Q:
[[ 1.374  0.260 -1.804  2.003 -0.141  1.895 -0.808 -1.337]
 [ 1.187 -0.111 -0.991  2.040 -0.515  0.983 -1.128 -1.078]
 [ 3.462  0.174 -3.923  3.172 -1.517  1.502 -0.888 -1.023]
 [ 0.180  1.314 -0.522 -0.918 -0.048  0.310  0.615  0.069]
 [ 1.537  0.652 -1.222  0.666 -0.388  0.738 -0.534 -0.371]
 [ 2.947  0.876 -1.763  3.448 -0.727  1.214  0.165 -1.199]
 [-5.291 -0.773  4.443 -6.185  2.048 -4.369  2.293  2.744]]
A: -1.078

Q:
[[ 1.548 -0.349 -0.485  1.778  4.216 -2.774  2.101  5.613  2.261  2.803
   3.459 -4.250  1.767 -1.199  2.292]
 [ 2.701 -0.687 -3.272  1.697  0.584 -0.242  2.232  3.853  1.513  3.225
   2.278 -2.695  1.680 -1.422  1.860]
 [-5.168  0.342  6.466 -0.334  3.590 -2.762 -0.855  2.048 -0.295 -2.652
   2.878  0.371  2.027 -2.056  1.495]
 [-5.042  0.414  6.261 -0.122  3.532 -3.082 -0.734  1.514  0.117 -2.367
   2.727  0.240  2.154 -1.820  1.071]
 [ 3.384  0.119 -4.730  0.103 -2.169  2.286  0.601 -1.239 -0.255  1.432
  -3.619 -0.212 -2.582  3.153 -1.609]]
A: 1.860

Q:
[[-3.998 -4.765 -5.621  3.787 -2.401 -4.664  3.296 -2.024 -3.626]
 [-0.428  0.066  0.148 -4.266  0.844 -0.304 -2.467  0.345 -5.028]
 [-0.433  3.327  0.971 -1.122  4.758  0.624 -1.130  5.454 -1.121]
 [ 5.468  3.382  1.921 -3.634 -1.214  1.644 -4.069 -0.348  6.238]
 [-3.215 -0.876 -2.483  0.019  4.541 -2.123  0.245  4.551 -5.847]
 [ 3.076  0.471 -5.415 -0.325 -5.267 -5.281  1.110 -3.862  6.370]
 [-4.190  1.967  5.612  1.023 -2.557  5.244 -2.552 -3.251 -5.914]
 [-1.323 -0.528  0.183  5.900 -3.353 -0.334  4.920 -3.635  4.316]]
A: -5.028

Q:
[[ 3.535  1.180 -4.156 -0.041  2.426  2.834 -2.920 -3.477  2.856  4.936]
 [ 1.980 -2.909 -2.533  5.402 -0.577  0.852 -3.306 -4.017  1.442 -0.077]
 [ 3.267 -3.211 -1.870  5.402  2.711  0.086 -4.506 -0.100 -0.781  0.010]
 [-0.946  1.290 -1.870  0.538 -0.546  2.732 -3.133 -4.028 -0.007  0.247]
 [ 3.323  1.290 -4.203 -0.043  2.627  2.834 -2.920 -3.285  2.714  5.105]
 [ 4.566  0.972 -2.836  0.673  1.453  1.174 -4.282 -1.855  3.427  5.683]
 [-1.766 -0.613 -4.157  3.915  2.711  0.760 -3.489 -0.100  3.427 -0.024]
 [ 4.566  0.870 -2.908  0.817  1.392  1.118 -4.234 -1.724  3.291  5.683]]
A: -0.077

Q:
[[ 0.293  1.070 -2.501 -1.838 -1.572  2.831 -4.487  2.066]
 [ 4.135 -1.612 -1.687  1.477 -2.018 -1.243 -2.997  1.819]
 [ 1.109  6.926 -1.828 -0.849 -2.025  4.534  3.853  0.132]
 [-1.508  0.681 -0.387 -2.783 -0.909 -1.900 -4.611  3.774]
 [ 2.044 -3.806 -0.403  6.402 -1.536 -1.108 -5.720 -3.741]
 [-0.076  3.121 -2.105 -0.572  1.266  1.594  0.403 -4.597]
 [-2.547 -2.869  0.040 -0.733 -2.946  2.827 -3.723  1.705]
 [ 1.430  1.561  0.426 -3.934 -2.308 -1.990 -2.363  5.317]]
A: 1.819
---
[[ 0.755  1.131 -0.063  0.646  0.335  0.606 -0.431 -0.299  0.474  1.103
   0.830 -0.840]
 [ 3.147 -1.761 -4.358 -1.518  1.664 -1.651 -2.472 -1.562  1.218  1.079
   0.924  2.596]
 [ 1.131 -0.970 -0.829  0.031 -0.061  1.961 -0.097 -2.449 -0.466  1.194
   1.128 -0.814]
 [ 1.653 -0.434 -1.332 -1.372  1.565  2.036  1.760 -3.722  1.179  1.388
   2.912 -0.499]
 [ 1.394 -1.111 -0.913 -0.331  0.124 -0.388 -0.390 -1.100  0.976  1.356
   1.202 -0.134]
 [ 0.667 -0.442  0.254  0.149 -1.145 -0.731 -1.908  2.012  0.363  1.219
   0.158  0.058]
 [ 3.428 -0.335 -1.304 -1.533  0.174 -5.020 -2.661  0.340  1.467  0.276
   1.048  2.696]
 [ 1.267  1.584  2.021 -0.403 -0.906  0.545 -0.486  0.252 -0.582  0.572
   1.184 -1.107]] yields -0.063

[[-0.482  2.827  0.711 -6.605  1.615  3.206  0.699]
 [-0.482  2.827  0.711 -6.422  1.615  3.206  0.699]
 [-3.776  2.827  1.364 -3.427  1.615  3.891  0.699]
 [ 3.703  2.345 -1.995  1.273 -4.500 -0.816  0.699]
 [-0.482  3.074 -0.034  3.666  1.742 -4.342 -0.508]
 [-0.482  2.827  1.928 -4.844  1.615  3.688  0.699]] yields 0.711

[[-1.740 -5.011  2.844 -0.531 -1.071  0.646 -3.049 -1.428]
 [ 1.943  0.578  0.034 -0.576 -0.632 -0.908  1.393 -0.600]
 [-0.674 -1.907  1.646 -0.573 -0.363 -3.787  0.313 -1.091]
 [-2.774 -6.164  1.106 -0.093 -0.192 -2.427 -4.069 -0.521]
 [ 1.386  2.719  0.444  0.610 -0.762 -2.756  1.476 -0.160]
 [ 2.986  1.124  1.093  0.475 -2.336 -3.335  2.155 -1.977]
 [ 1.744  0.534  1.104 -0.596 -0.753  1.203  0.141 -1.268]
 [-3.424  0.915 -2.686 -0.337  1.598 -3.751 -1.047  2.171]
 [ 4.405  3.488  0.484  0.071 -0.427 -4.862  4.891 -2.968]
 [ 3.490  0.715  1.554 -0.989 -1.063  2.932  1.889 -2.203]] yields 2.844

[[-0.679 -0.237 -0.501  1.053  3.298 -2.954 -1.499 -5.353 -0.867  1.623
  -1.800]
 [-2.489  1.411  0.893 -3.134 -0.203  0.495 -1.122 -0.780  2.778  0.455
   0.543]
 [-1.157 -3.745  1.559  1.684  1.796 -1.355  4.128 -1.952  0.013  3.027
  -2.116]
 [-3.468 -1.172  0.694  1.393 -0.186  0.447  0.846 -0.431  0.256 -0.444
  -2.915]
 [ 1.443  0.625 -1.742  1.952 -1.432  1.734 -0.906  1.623 -1.973 -1.500
   0.202]
 [ 1.331 -0.011 -0.023 -1.772  2.522 -2.142  2.611 -0.121  0.678  0.752
   1.763]
 [-1.531 -3.910  1.655  1.601  2.097 -1.138  4.194 -2.291 -0.344  3.334
  -2.145]
 [-0.575 -0.105  4.473 -0.377  0.056 -1.516 -0.115  0.684  1.603  0.206
  -0.526]] yields -0.501

[[ 1.572  0.411 -2.202 -0.896  2.991  2.096 -3.997  2.584 -1.963 -0.908
   3.948  1.735 -0.262 -4.975  1.649  3.255]
 [ 1.516  0.663 -1.905 -1.038  2.797  1.602 -3.618  2.796 -1.913 -1.102
   3.073  2.197 -1.012 -4.982  2.166  4.103]
 [-0.708 -0.988  2.260  0.179  0.875 -1.060  5.771 -0.160 -0.219 -0.156
  -2.049 -0.267 -3.534  3.807  3.966  4.111]
 [ 1.560  0.731 -1.816 -1.053  2.720  1.457 -3.515  2.843 -1.930 -1.087
   2.845  2.313 -1.264 -4.994  2.292  4.332]
 [-1.144  5.361 -4.146  0.238 -1.207 -1.870 -1.969  2.646  2.414 -2.676
  -0.889  1.053  1.971 -2.628 -2.921 -2.783]
 [ 1.482 -2.030 -1.862 -0.194  2.931  3.961 -3.759  0.313 -1.822  0.632
   6.158 -0.922  2.622 -2.659 -0.527 -0.763]] yields -2.202
---
[7, 48, -31, 19] result: 48
[[27, 15, 2, -29], [10, -1, -8, -20]] result: -1
[-110, 804, -258, -525] result: 804
[[94, 47, 49, 242], [239, 62, 57, 47], [233, 97, 96, 47]] result: 97
[-68, -900, -736, 516] result: -900
[-38, 6, 40, 39] result: 6
[238, 233, 59, 228] result: 233
---
142  187   64   67  199
189  190   47  162  149
gives 162

 29  -18  -32  -12    1  -32   31 gives -32

4  1  4  4  1  4
6  8  6  7  1  7
6  6  6  6  1  6
gives 1

15  37  90  80  52  43  58 gives 43

41  49  19  62
56  75   6  69
gives 6

6033  9571  5018  3363  6464
4021  7290  3973  9953  8111
3226  7637  2786  5115  7293
gives 5115

 371   934  -611   663
 821   348  -352   961
gives -352

365  679  509  668  511
771  246  519  126  360
gives 126
